Here is a tiny trained network, its code and every weight. The questions are about switching its units off for an input and a class, where a switched-off unit gives its printed mean instead of its output.

import numpy as np


def w(rows, s, z=0):
    codes = np.array(rows[::2]) - 128.0
    scale = np.full(codes.shape[1], s)
    scale[-1] = z or s
    return codes * scale


def f(y):
    return np.maximum(y, 0)


def log_softmax(a):
    a = a - a.max(-1, keepdims=True)
    return a - np.log(np.exp(a).sum(-1, keepdims=True))


def net(x, mask):
    res = np.array(x, float).reshape(1, 3) / 4 @ E
    y = f(res @ A[0][:, :-1].T + A[0][:, -1])
    res = res + np.where(mask, y, B[0][:, -1]) @ B[0][:, :-1]
    return log_softmax(res[-1] @ U[:, :-1].T + U[:, -1])


A, B = {}, {}
E = w([
[36,100,178,90,66,192,188],'x0',
[107,191,2,210,49,148,112],'x1',
[177,231,127,49,120,217,65],'x2',
],0.0087)
A[0] = w([
[142,227,126,79,137,219,74,4],'N1',
[193,83,88,160,182,34,132,126],'N2',
[57,127,177,75,60,196,178,7],'N3',
[84,133,137,120,39,188,134,105],'N4',
[178,63,253,4,242,112,158,34],'N5',
[175,198,150,62,148,201,82,8],'N6',
[51,108,170,82,68,187,199,19],'N7',
[243,200,101,158,223,68,32,51],'N8',
[156,228,152,65,126,209,72,61],'N9',
],0.0059,0.0031)
B[0] = w([
[68,74,126,210,171,71,222,201],'N1',
[104,72,160,108,161,147,110,195],'N2',
[194,51,70,65,198,181,68,200],'N3',
[188,132,64,76,141,166,70,185],'N4',
[226,241,2,184,61,112,206,254],'N5',
[45,36,146,195,206,67,188,196],'N6',
[171,49,101,76,198,170,74,205],'N7',
[164,78,115,34,185,178,52,216],'N8',
[53,82,154,205,148,62,189,217],'N9',
],0.007,0.0076)
U = w([
[55,60,193,200,158,77,204,101],'0',
[159,89,131,35,168,173,44,74],'1',
[172,236,36,173,70,133,169,109],'2',
[108,188,255,100,81,130,112,254],'3',
],0.0095,0.0075)

Each question gives the input, the list of numbers given to net, and the class t.
The units are the neurons (one row each of A and B). Each row of codes is followed by its name. A weight is (code - 128) times the scale printed after its matrix; where a second scale follows, it is the last column's (A, B and U).
mask holds one flag per neuron, in row order. A switched-off neuron (its flag False) gives its mean, the last column of its row in B, instead of its output. The means were averaged over made-up inputs and are rounded, as every weight is.
A unit's drop is (log p(t) with every unit on - log p(t) with that unit switched off) / (log p(t) with every unit on - log p(t) with every unit switched off).
The circuit of an input: a set's keep is (log p(t) with only the set's units on - log p(t) with every unit switched off) / (log p(t) with every unit on - log p(t) with every unit switched off). Starting from all 9 units, units are removed one at a time, each time the one whose removal leaves the highest keep (on an exact tie, the one counted first), for as long as the keep stays at least 0.8.
units of the circuit, in order: the units of the circuit, biggest drop first
unit that matters most: the unit with the biggest drop
top k neurons: the k neurons with the biggest drops, biggest first
drop when u is switched off: that unit's drop, to one decimal
input [7,7,0], class 1: unit that matters most : N5
input [-3,-1,1], class 3: top 4 neurons : [N3, N7, N4, N5]
input [2,-6,8], class 0: top 2 neurons : [N6, N9]
input [5,-1,-4], class 1: units of the circuit, in order : [N9, N1, N7]
input [5,4,6], class 0: units of the circuit, in order : [N1, N9]
input [1,2,3], class 3: units of the circuit, in order : [N5, N3]
input [-6,-7,7], class 0: units of the circuit, in order : [N6, N9]
input [-7,6,-1], class 1: top 2 neurons : [N8, N5]
input [3,-5,-3], class 2: units of the circuit, in order : [N5, N6]
input [7,4,6], class 1: top 2 neurons : [N4, N3]
input [-6,3,6], class 0: top 3 neurons : [N1, N9, N6]
input [-2,2,0], class 3: top 3 neurons : [N5, N3, N7]
input [-7,3,-1], class 1: top 2 neurons : [N8, N5]
input [7,-5,1], class 1: units of the circuit, in order : [N3]
input [2,-8,1], class 2: drop when N5 is switched off : 0.8
input [-6,0,-5], class 1: drop when N3 is switched off : -0.1
input [-3,-8,6], class 2: drop when N5 is switched off : 1.3
